Below is a small trained network, with its code and all its weights. Each question gives an input and a target symbol and asks what happens when units are switched off, that is, made to give their printed mean instead of their output.

import numpy as np


def w(rows, s, z=0):
    codes = np.array(rows[::2]) - 128.0
    scale = np.full(codes.shape[1], s)
    scale[-1] = z or s
    return codes * scale


def norm(h):
    return h / np.sqrt((h * h).mean(-1, keepdims=True) + 1e-5)


def f(y):
    return np.maximum(y, 0)


def softmax(a):
    e = np.exp(a - a.max(-1, keepdims=True))
    return e / e.sum(-1, keepdims=True)


def log_softmax(a):
    a = a - a.max(-1, keepdims=True)
    return a - np.log(np.exp(a).sum(-1, keepdims=True))


def net(x, mask):
    ids = ['ΘΨαγζμξπστφ'.index(c) for c in x.split()]
    T = len(ids)
    res = E[ids] + P[:T]
    r = norm(res)
    for j in range(2):
        rows = slice(3 * j, 3 * j + 3)
        q, k, v = (r @ M[0][rows].T for M in (Q, K, V))
        z = softmax(np.where(np.tri(T) > 0, q @ k.T / 3**0.5, -1e9)) @ v
        o = O[0][rows]
        res = res + np.where(mask[j], z, o[:, -1]) @ o[:, :-1]
    y = f(norm(res) @ A[0][:, :-1].T + A[0][:, -1])
    res = res + np.where(mask[2:6], y, B[0][:, -1]) @ B[0][:, :-1]
    return log_softmax(norm(res)[-1] @ U[:, :-1].T + U[:, -1])


Q, K, V, O, A, B = {}, {}, {}, {}, {}, {}
E = w([
[125,188,194,182,8,41,98,190],'Θ',
[198,176,155,29,42,88,71,88],'Ψ',
[132,118,145,195,128,144,58,187],'α',
[16,143,163,208,111,155,141,146],'γ',
[109,162,199,158,164,181,62,14],'ζ',
[90,198,102,139,64,143,133,236],'μ',
[102,159,192,159,92,67,90,111],'ξ',
[55,123,221,104,253,71,125,178],'π',
[125,173,121,133,102,136,131,90],'σ',
[46,178,129,27,100,154,182,149],'τ',
[173,200,194,174,134,130,152,140],'φ',
],0.021)
P = w([
[130,63,90,112,190,98,110,160],'0',
[135,180,76,154,146,135,58,150],'1',
[124,184,117,168,133,121,118,150],'2',
[129,168,162,140,121,136,121,129],'3',
[124,167,173,123,107,135,128,112],'4',
[104,171,199,122,110,123,137,124],'5',
[108,153,233,103,85,116,142,124],'6',
[109,145,253,93,73,116,147,115],'7',
[93,156,238,91,62,102,136,129],'8',
[105,133,255,75,59,122,146,119],'9',
],0.017)
Q[0] = w([
[153,178,95,181,123,122,105,143],'h1',
[101,236,189,123,99,178,7,195],'h1',
[72,121,194,107,77,118,135,125],'h1',
[129,129,186,68,141,65,131,86],'h2',
[173,69,52,176,152,167,208,124],'h2',
[167,100,61,156,185,75,235,86],'h2',
],0.014)
K[0] = w([
[152,220,145,77,171,140,105,190],'h1',
[56,22,137,103,240,48,161,126],'h1',
[116,21,88,103,131,50,136,120],'h1',
[159,122,32,190,76,178,124,65],'h2',
[44,255,187,160,126,233,103,112],'h2',
[118,220,198,206,89,234,33,121],'h2',
],0.01)
V[0] = w([
[51,5,105,104,92,116,118,208],'h1',
[159,77,3,99,72,65,128,86],'h1',
[255,216,115,27,65,108,164,242],'h1',
[189,5,250,225,127,76,81,121],'h2',
[216,71,190,26,194,104,139,169],'h2',
[174,155,103,240,215,163,122,178],'h2',
],0.011)
O[0] = w([
[159,154,89,239,74,243,86,157,213],'h1',
[93,207,48,116,209,149,128,98,9],'h1',
[86,124,113,252,201,83,63,137,29],'h1',
[140,240,135,157,200,117,133,124,242],'h2',
[148,90,104,132,182,76,213,43,250],'h2',
[50,86,216,80,179,151,149,194,171],'h2',
],0.013,0.011)
A[0] = w([
[127,39,64,215,92,25,138,2,29],'n1',
[124,24,168,99,179,54,33,124,136],'n2',
[152,12,71,162,90,178,31,175,71],'n3',
[112,129,115,53,235,150,35,194,253],'n4',
],0.013,0.0042)
B[0] = w([
[57,159,199,74,49,143,145,106,255],'n1',
[73,58,127,104,176,66,104,144,208],'n2',
[177,92,117,120,255,137,157,117,178],'n3',
[18,77,150,81,110,80,118,159,214],'n4',
],0.02,0.0051)
U = w([
[105,116,114,96,218,41,167,148,130],'Θ',
[184,49,134,207,158,154,53,196,158],'Ψ',
[138,70,110,150,160,181,63,38,188],'α',
[169,140,144,45,116,94,101,116,184],'γ',
[129,134,143,242,86,60,29,173,142],'ζ',
[165,118,100,121,83,224,117,252,25],'μ',
[83,147,131,173,102,52,116,55,94],'ξ',
[163,206,98,98,182,132,141,120,100],'π',
[68,127,172,158,102,182,109,156,206],'σ',
[199,114,169,139,157,140,192,123,2],'τ',
[84,131,49,65,146,158,172,152,154],'φ',
],0.016,0.009)

Each question gives the input, a string of symbols that net reads in full, and the target symbol t.
The units are the heads (3 rows each of Q, K, V and O) and the neurons (one row each of A and B). Each row of codes is followed by its name. A weight is (code - 128) times the scale printed after its matrix; where a second scale follows, it is the last column's (O, A, B and U).
mask holds one flag per unit, heads first, then neurons. A switched-off unit (its flag False) gives its mean, the last column of its rows in O or B, instead of its output. The means were averaged over made-up inputs and are rounded, as every weight is.
A unit's drop is (log p(t) with every unit on - log p(t) with that unit switched off) / (log p(t) with every unit on - log p(t) with every unit switched off).
The circuit of an input: a set's keep is (log p(t) with only the set's units on - log p(t) with every unit switched off) / (log p(t) with every unit on - log p(t) with every unit switched off). Starting from all 6 units, units are removed one at a time, each time the one whose removal leaves the highest keep (on an exact tie, the one counted first), for as long as the keep stays at least 0.8.
circuit, biggest first: the units of the circuit, biggest drop first
unit that matters most: the unit with the biggest drop
heads that matter: for each layer, one digit per head in row order, 1 if its drop is at least 0.15 and else 0, layers parted by /
input π ξ π φ Θ Θ, target τ: unit that matters most -> h2
input π μ φ μ π Θ ζ ξ ξ, target τ: circuit, biggest first -> [h2, h1, n1]
input ξ π Ψ π φ μ γ, target π: circuit, biggest first -> [h2, h1]
input π Ψ μ Ψ φ π φ π Ψ π, target τ: circuit, biggest first -> [h1, n1, n4]
input Ψ π φ φ, target γ: circuit, biggest first -> [h2, h1, n1]
input μ ξ γ φ γ, target Ψ: circuit, biggest first -> [h2, n3, h1]
input ξ Ψ π Θ π τ, target π: circuit, biggest first -> [h2, n1]
input γ γ π μ φ φ γ π ζ, target μ: heads that matter -> 11
input μ Ψ ζ φ Ψ γ π π, target Ψ: heads that matter -> 01
input τ φ τ, target α: heads that matter -> 11
input φ φ π φ γ π π π τ, target Θ: heads that matter -> 01
input π φ π ξ ξ φ, target τ: heads that matter -> 01
input μ φ Ψ, target Ψ: heads that matter -> 01
input ζ ζ σ, target γ: heads that matter -> 10
input φ ξ μ φ φ α α, target Θ: heads that matter -> 10
input φ π ξ ξ ζ φ ζ π σ, target Θ: circuit, biggest first -> [h2]
input π π γ γ σ, target τ: heads that matter -> 11
input Θ γ τ γ γ, target ζ: heads that matter -> 10
input ζ φ φ π Θ ζ π ξ Ψ π, target γ: circuit, biggest first -> [h2, h1]
input π σ π σ α φ, target τ: heads that matter -> 01
input φ ξ ζ γ σ, target Θ: circuit, biggest first -> [h1]
